What each symbol does to the nodes:
from | ri te vi ko pu ga
mn | qm hn ff rg cd pb
rc | rh hm nc gt nm mh
ld | ng jp bp cm bl tr
lj | tr gz rh fq bm mp
qb | cc pp dc tm rg qc
nr | dr pf ns nc rn hm
fj | jb bp gm jq tr cm
bz | fz sf sg nz dj sl
jb | dj jq gl fb fl zl
mp | bf jg rp lj nf tt
gm | gl tt lj bl lf pq
tn | zt ff pp qc pb rg
fz | bb nz pn gg pr jz
nq | hm mn tn qm tm zq
dc | zq rm hn pb dq cd
jp | cm rh nf lf mp fq
fs | bm tp nm lm rc dr
dq | qb cr jl pp hn ff
ht | qr zr hd tj cj qt
fq | ld rp zc jp tt lj
tj | ff ms bb hb bd ht
dp | jl dh tc cj ms bb
pn | lb rf dj rl bz hz
ns | mf qb lc cc qm zt
nm | jg ft hp bc nc mf
mt | hz fl zl sg jh sf
sf | nz rd ng mt fb bg
lm | tt mf bc hl gt fs
tm | ft cd pb lc tn qb
jq | fb pq bl dl ld fj
tt | bl hl gz mp zc bm
dj | pr fb bg gj sg bh
tc | qt hq md hg gg lb
qt | hn hg ms ht dp bd
pq | dl bm mp gm jp bp
bf | rd lj jp tr pq bl
rp | jp rc dr rh hl gz
rn | mh zq qm hp ns ft
rh | lf gt fs zc jg rp
bp | jq nf tt pq fq lf
bl | ch mp fq bf bp gm
ft | bc lc nq rn zt cc
qc | ns dq cd qb mn tn
gj | md jh sf sl rf dj
mh | rp hp nr rc mf bc
qr | tn tj cr ff rm hn
tp | lm ns ft mf hm nc
rl | tc bh gj hq nz pn
rg | pf qr dq tn dc mn
jl | dc cj qt rm hb ml
bh | hq jb jh dj mt rf
hd | cr fz dh bb hg ms
gl | bg bl tr ch fj dl
dr | nf nc mf fs mh gt
cj | rm lb hg bd hd dp
dl | jh gm bf gl cm jq
hz | dh sg bh pn sl nz
hp | rc nq pf hm cc rn
bm | gm lm jg tt rh nf
zq | hp pb rg nq qb lc
gt | zc nr tp dr bc rc
nc | fs zt cc tp hp nr
hm | gt qm zt nr ft hp
sg | pn ng jb rf bg mt
pb | nq gd qr mn pp dc
tr | fl fq lf ld gm bf
cm | zl lf pq fj bf ld
jz | hd bz hz fz hq md
gz | fq mh gt rp lm jg
pp | tm ml rm cd qr dq
hb | dq hd dp cr qt tj
rd | mt tr cm fl dl ch
cc | nm tm zq ft pf ns
sl | jz bg mt bz bh gj
cr | pp bb cj ml ht hb
mf | hl cc rn nm nr tp
dh | cj pn hq lb jz gg
gg | dp hz rl dh md fz
lb | bd rl pr tc fz dh
zc | bp dr lm nf gz rh
ng | rf cm jq zl ch fl
jh | sl gl rd bg zl fb
bg | bz ch fl sf jb jh
hg | ht pr jz zr dh tc
lc | rn dc mn zq qc tm
jg | lj bc rc gz fs hl
hl | mp nm mh jg dr lm
zt | tp qc tm ns nq pf
bd | gd tc zr qt bb cj
bb | ml gg lb dp zr hd
ml | cd dp bd jl tj cr
lf | fj zc bm bp lj jp
qm | nr rg qc pf lc nq
fb | gj dl ch jh ng jb
bc | gz rn hm mh tp nm
ms | hb jz gg hd tc zr
gd | mn qt tj hn ml rm
nz | gg mt rf hz gj bz
rf | rl zl fb bh sf sg
ff | qc hb ml dq gd qr
hq | hg dj sl pr hz rl
pf | nc tn qb zt zq qm
nf | pq fs hl bm rp zc
cd | lc jl gd dc ff pp
fl | sg ld fj ng gl rd
rm | pb bd ht gd cr jl
zr | tj md fz ms lb hg
md | ms sl nz jz rl pr
hn | rg ht hb qr jl gd
ch | sf bf ld rd jq gl
zl | bh fj dl jb rd ng
pr | zr gj bz md pn hq

In the rows, zero is written as 511.

The rows follow the links: the fewer symbols apart two nodes are, the more alike their rows tend to be.

Each row is also shifted at random along 6 hidden directions that mean nothing.

Row, then node:
[ 481  479  503  539  510  497  449  519  503  551  503  505  489  551  510  547  488  408  469  464  556  477  472  467  486  534  524  528  503  512  534  460  576  550  530  439  465  438  495  517  486  495  523  569  539  522  664  507  504  472  499  568  546  544  556  465  539  562  621  557  537  494  557  544  542  567  451  525]: cc
[ 479  528  532  494  446  572  544  551  478  528  512  540  554  449  524  484  520  543  531  557  520  506  512  504  473  472  559  538  543  576  472  518  496  511  525  638  501  537  536  464  526  533  500  443  487  504  477  547  583  537  462  577  496  513  475  523  488  512  529  507  554  520  510  507  533  465  487  504]: gg
[ 504  510  552  502  515  455  613  472  535  498  537  424  469  539  434  539  451  487  450  526  442  501  507  535  527  498  405  476  491  497  577  524  523  434  507  387  531  500  470  579  491  475  598  526  537  504  415  485  480  512  560  386  427  538  520  473  459  514  355  542  527  540  530  499  456  522  688  526]: hl
[ 603  505  479  514  492  575  522  551  489  455  518  503  416  495  466  528  404  460  543  486  484  492  544  505  480  504  465  543  532  502  540  530  440  494  585  549  546  509  458  465  553  452  559  446  442  533  436  559  561  479  524  411  470  530  480  468  494  461  496  486  564  487  550  443  462  519  580  511]: nz
[ 496  524  452  526  500  484  501  488  513  502  505  587  536  470  495  439  616  671  503  600  589  540  498  470  526  491  454  454  568  527  430  457  540  483  447  473  450  548  478  474  509  560  468  502  604  600  505  484  465  615  504  620  550  497  512  594  488  505  535  540  428  540  529  575  514  507  499  465]: pp
[ 506  516  570  536  524  464  571  457  514  480  563  516  518  537  408  549  513  470  476  532  488  538  555  476  489  541  497  461  499  470  503  515  577  508  504  448  487  455  445  555  466  523  582  521  587  529  538  468  463  507  564  463  507  530  581  447  486  565  403  528  447  459  500  509  483  494  522  516]: lm
[ 663  517  495  481  536  474  474  501  531  578  505  428  556  556  541  573  513  462  484  436  511  431  467  597  532  521  478  510  500  542  565  495  483  492  453  433  541  542  504  546  499  465  567  576  516  472  556  538  526  431  487  467  471  515  532  501  564  550  502  500  525  549  502  514  467  549  541  577]: ns
[ 499  506  491  535  512  452  524  506  547  532  517  492  514  442  459  536  517  543  522  515  548  504  481  594  490  449  487  435  557  543  458  508  493  472  485  634  534  601  472  466  514  543  580  462  545  522  439  487  493  506  431  492  452  492  456  537  485  498  441  514  486  517  515  510  470  470  507  499]: pb
[ 319  470  600  511  541  512  456  510  461  555  476  455  595  498  573  507  507  549  512  563  543  547  483  509  531  557  559  526  546  525  546  476  560  542  459  519  544  549  605  501  527  581  514  512  525  539  523  480  448  464  500  491  510  525  528  515  527  521  429  494  534  431  464  529  522  505  422  500]: gt
[ 519  480  488  458  469  477  541  503  523  581  495  423  538  536  578  506  488  559  428  485  523  468  392  562  520  495  486  500  546  535  505  497  499  498  475  476  520  551  535  520  523  537  544  509  536  529  476  482  495  486  449  549  445  484  475  572  474  503  555  558  572  562  538  546  488  541  540  514]: lc
[ 515  488  561  580  501  518  509  542  492  424  551  542  434  508  439  512  429  394  526  535  485  544  564  470  487  530  606  502  430  432  462  529  576  536  581  569  496  417  525  509  496  551  465  473  446  511  573  508  496  517  561  504  562  531  533  452  499  527  616  523  511  452  479  508  562  494  436  491]: bg
[ 567  435  506  511  469  510  487  558  469  579  407  464  441  417  530  450  419  578  489  576  590  519  427  494  481  437  467  485  605  551  519  442  528  490  549  614  514  587  573  442  569  580  478  428  509  564  404  445  451  541  420  548  458  510  375  569  431  433  508  583  610  510  583  553  532  501  518  438]: cd
[ 630  521  550  542  523  530  581  477  486  489  496  586  511  498  446  464  539  534  489  555  471  561  567  442  489  538  541  522  467  502  475  540  563  509  513  444  507  415  488  576  464  562  452  526  534  475  527  528  474  603  591  563  536  485  545  466  436  515  520  522  506  525  521  520  515  463  576  513]: rd
[ 440  513  471  559  521  486  457  511  518  511  499  563  495  428  435  515  574  518  567  534  576  520  554  532  466  472  512  442  552  529  456  464  519  502  500  646  497  567  459  436  509  540  506  475  547  554  535  494  494  522  480  548  519  511  485  518  545  499  515  501  419  489  511  526  487  467  418  499]: ff
[ 546  549  425  502  561  474  485  512  559  483  514  465  403  460  458  528  505  502  539  479  470  464  566  595  538  455  361  476  508  530  586  487  458  442  497  436  521  565  473  513  483  414  551  506  482  495  456  525  552  501  543  428  463  535  496  510  572  491  458  510  468  605  531  516  393  529  667  539]: jl
[ 411  527  462  477  518  438  549  481  597  536  542  412  521  553  513  584  505  472  456  419  465  418  430  643  542  481  441  478  491  539  525  535  459  453  459  433  545  559  466  549  490  445  611  548  515  462  476  538  545  449  463  449  434  509  522  526  527  536  500  512  519  613  519  514  424  550  629  569]: nq
[ 561  507  509  530  535  565  543  457  511  543  448  635  494  522  517  492  542  550  542  496  517  588  526  430  476  536  563  554  547  510  494  545  513  546  566  567  533  464  467  536  542  536  468  552  562  486  491  508  483  563  493  593  549  432  479  502  450  435  481  499  544  482  603  485  582  460  503  470]: tr
[ 451  501  485  460  504  520  496  563  528  504  516  438  435  481  598  444  464  510  474  513  468  517  477  525  555  462  464  548  525  509  563  491  524  532  539  434  485  506  617  513  474  472  500  455  458  494  502  483  552  499  522  541  514  528  488  558  548  500  593  561  558  601  534  570  491  524  569  496]: bd
[ 701  552  411  485  513  494  474  483  527  503  472  551  486  463  487  447  627  631  528  542  524  525  559  513  523  501  400  475  561  540  530  458  488  480  463  440  489  551  497  501  509  482  476  526  553  550  487  510  504  562  559  565  513  487  514  583  548  471  501  530  403  592  531  543  452  518  562  503]: rm
[ 333  467  567  564  549  505  491  499  485  519  459  502  483  471  486  523  475  478  506  539  526  563  496  474  513  515  498  521  546  508  553  482  593  500  530  506  519  488  524  512  498  537  553  524  538  532  504  469  462  488  485  496  521  532  514  478  484  485  442  549  547  474  571  535  533  499  501  484]: mh
[ 485  574  534  450  494  514  542  536  544  503  566  492  640  500  603  489  611  613  513  546  482  500  490  585  580  472  538  518  507  560  465  549  477  489  417  499  492  587  586  522  465  517  510  477  499  477  480  559  597  535  493  550  521  522  540  580  556  559  514  479  479  602  430  524  480  500  527  540]: hg
[ 637  519  568  555  605  484  478  464  519  521  527  521  587  504  468  575  590  501  553  509  529  535  563  546  522  537  526  487  528  527  531  518  544  498  430  496  547  538  483  523  470  527  590  553  559  508  532  511  483  467  519  446  528  510  576  466  547  540  345  462  438  460  488  498  470  477  474  553]: bc
[ 576  512  518  516  493  509  554  525  551  490  545  494  416  449  503  487  470  448  500  496  455  548  507  527  495  444  514  521  515  511  515  518  541  524  586  571  478  491  553  496  443  482  549  447  476  464  494  474  574  489  484  566  499  516  479  505  511  506  554  566  529  574  563  526  500  469  535  487]: bb
[ 535  515  473  511  452  486  530  434  540  553  466  549  538  535  508  497  588  527  467  476  536  532  443  518  481  544  531  487  558  531  452  477  528  535  513  556  490  487  477  492  506  547  515  574  591  526  546  478  486  485  447  660  497  421  502  572  485  491  592  576  483  557  574  535  544  500  413  491]: qm
[ 385  563  447  544  479  548  520  471  542  395  480  590  491  511  493  464  580  553  568  515  470  590  532  529  537  554  530  507  523  481  466  531  437  481  553  607  528  529  487  448  571  505  474  522  474  559  415  535  530  520  504  547  532  424  485  613  506  396  574  507  451  546  530  470  528  504  470  460]: dj
[ 624  504  577  466  467  491  535  475  463  544  537  493  636  579  525  490  565  578  457  574  537  523  515  460  510  587  549  483  510  476  502  497  540  560  445  461  485  482  555  537  538  581  460  539  588  564  572  459  435  522  574  524  504  512  561  523  504  571  457  505  455  423  408  514  552  526  415  518]: gz
[1012  548  489  401  542  566  440  514  469  477  569  481  703  576  627  506  632  680  562  524  512  484  562  585  587  609  544  529  520  510  520  569  376  543  347  473  580  621  565  508  567  530  472  503  471  558  495  580  520  473  582  417  532  505  576  569  610  520  449  340  421  460  317  452  415  541  450  558]: gj
[ 497  542  509  553  485  450  583  449  568  474  582  559  486  608  395  565  509  407  508  477  482  498  555  488  476  531  501  461  427  439  484  546  515  502  568  502  459  437  381  543  518  464  530  584  572  512  558  485  509  522  558  467  507  516  547  462  502  565  492  542  429  474  504  475  571  539  517  523]: bm
[ 337  580  478  544  518  480  589  469  581  358  543  573  493  563  468  427  588  575  483  556  426  546  529  498  607  544  459  507  411  471  457  553  528  418  478  309  455  454  480  594  476  497  451  589  509  517  446  550  508  640  625  534  572  509  585  577  469  504  598  546  441  652  506  557  508  547  670  492]: jh
[ 490  474  493  504  454  487  541  485  520  560  483  518  541  500  538  461  537  609  445  541  572  541  421  495  487  502  531  474  579  522  427  487  545  526  496  559  477  520  512  468  519  595  510  488  583  569  499  456  454  526  439  636  505  469  470  583  451  500  578  573  517  515  554  551  542  491  438  463]: qc
[ 731  503  567  486  496  534  574  609  479  498  620  471  486  490  498  539  416  459  465  527  488  436  530  473  504  440  485  541  472  519  516  542  536  515  509  414  463  468  504  552  435  469  588  414  487  480  538  559  607  544  539  450  518  631  550  406  504  615  501  499  575  530  489  522  461  523  641  551]: lb
[ 397  581  482  476  501  574  473  520  491  471  557  580  660  518  535  530  646  593  585  511  538  493  578  561  517  552  575  514  534  543  453  542  402  521  426  599  538  580  476  457  551  517  500  490  502  543  515  598  586  493  507  508  538  494  556  537  581  524  509  398  421  470  403  444  474  488  394  552]: rl

From each start, follow one symbol. Which node do you reach?
Answer with the node's name.
---
[ 248  547  485  521  477  573  541  560  500  456  562  554  499  480  459  536  489  474  538  505  514  462  552  503  489  482  504  537  514  530  485  532  461  492  535  561  496  511  444  461  525  468  551  454  480  519  497  590  601  518  500  486  518  550  519  474  506  524  536  477  522  504  518  471  481  512  533  523]
ko	md
---
[ 444  493  576  541  468  466  575  489  520  520  539  457  458  536  389  580  400  354  493  486  476  502  538  525  436  512  521  466  472  463  537  512  525  518  592  604  523  464  470  526  525  497  560  504  515  490  520  453  497  442  514  406  429  520  486  438  479  536  423  545  526  430  502  468  534  500  487  523]
te	rc
---
[ 603  483  550  521  460  538  580  574  499  504  534  481  371  446  517  465  381  427  457  535  484  539  484  436  477  426  500  553  511  496  511  501  600  537  622  513  442  431  565  499  446  499  533  407  477  487  516  475  558  530  488  575  515  570  474  473  462  535  597  611  617  566  606  557  544  495  568  471]
te	jz
---
[ 593  501  459  482  512  512  466  532  508  504  516  482  418  480  539  479  486  481  501  502  493  512  538  497  513  490  465  513  527  491  559  468  533  553  540  452  483  490  556  495  467  467  495  469  480  510  563  482  529  485  550  542  529  521  509  512  562  512  576  544  494  555  524  546  468  520  522  504]
ko	hb
---
[ 671  508  488  520  499  481  503  478  530  551  538  520  501  550  458  568  517  410  469  438  522  480  494  508  465  528  517  495  500  505  511  489  554  536  513  470  490  450  437  519  472  486  567  563  558  494  630  507  511  455  500  550  504  509  552  463  532  566  566  532  492  505  547  522  503  525  470  542]
pu	nq
---
[ 453  545  550  560  597  479  465  456  538  519  477  524  586  487  493  554  604  532  569  503  506  558  526  563  545  529  500  497  530  546  531  505  533  460  439  522  556  569  497  511  491  514  574  587  555  498  489  514  485  475  480  484  519  482  543  526  545  485  365  472  457  514  514  510  491  483  495  523]
te	ft
---
[ 330  523  462  535  517  503  416  518  525  492  516  551  457  460  489  509  567  456  566  495  526  535  573  533  473  509  538  479  535  501  506  473  524  570  528  616  484  505  517  439  479  494  486  488  503  520  611  490  535  466  525  575  557  488  515  526  603  508  598  505  410  504  499  524  490  476  371  504]
pu	ht
---
[ 464  496  562  480  461  571  519  610  454  530  555  489  536  466  555  502  448  499  505  559  536  464  509  476  489  458  560  548  514  544  486  519  531  539  521  552  480  507  570  492  485  526  514  406  467  501  543  548  592  518  484  520  522  582  512  467  514  570  561  504  588  491  484  521  524  508  492  522]
ri	cj
---
[ 586  505  454  494  518  517  422  540  485  519  502  516  451  464  509  486  531  506  538  507  541  522  566  503  477  505  495  496  545  500  540  453  520  568  516  524  488  511  541  463  486  507  480  480  503  539  587  488  514  491  540  545  539  519  513  509  585  515  570  507  448  503  499  528  481  497  433  511]
te	dp
---
[ 477  538  460  514  487  445  609  426  605  515  528  506  475  505  446  528  530  520  456  455  478  512  437  597  502  469  444  445  535  536  460  530  490  447  501  518  522  535  412  511  488  487  604  524  574  495  408  492  497  497  440  544  432  446  476  562  450  477  493  580  483  620  586  512  456  486  600  504]
te	cd
---
[ 488  546  484  516  556  540  493  543  530  420  606  496  493  528  438  599  476  431  588  440  476  467  598  594  511  526  512  499  480  488  516  576  396  493  513  577  569  545  425  477  532  429  596  462  429  506  482  592  597  432  528  343  493  531  536  448  582  508  464  398  470  479  455  412  414  514  525  561]
ko	nz
---
[ 358  521  449  528  523  485  432  533  506  501  511  557  495  462  483  493  589  563  547  542  577  499  550  517  504  491  480  461  540  523  486  451  523  517  475  523  472  547  484  468  511  515  475  495  536  569  565  499  509  535  523  550  547  528  521  540  570  539  562  502  413  510  485  551  486  522  448  500]
ga	gd
---
[ 544  549  460  469  501  577  490  524  497  463  525  535  568  536  543  508  563  590  555  513  509  489  554  528  541  553  502  542  538  528  507  536  402  502  463  511  541  565  486  475  570  487  509  490  478  544  466  584  563  509  538  465  514  508  532  532  541  483  496  429  482  514  466  459  458  535  527  535]
ri	dh
---
[ 461  540  494  547  477  520  547  478  554  419  432  520  463  495  516  439  508  538  552  528  440  595  486  573  539  527  523  513  481  497  502  519  453  449  579  623  560  542  566  484  573  524  441  523  431  504  361  511  486  519  506  524  485  427  435  619  458  372  557  540  522  584  535  493  545  497  528  452]
ri	hz
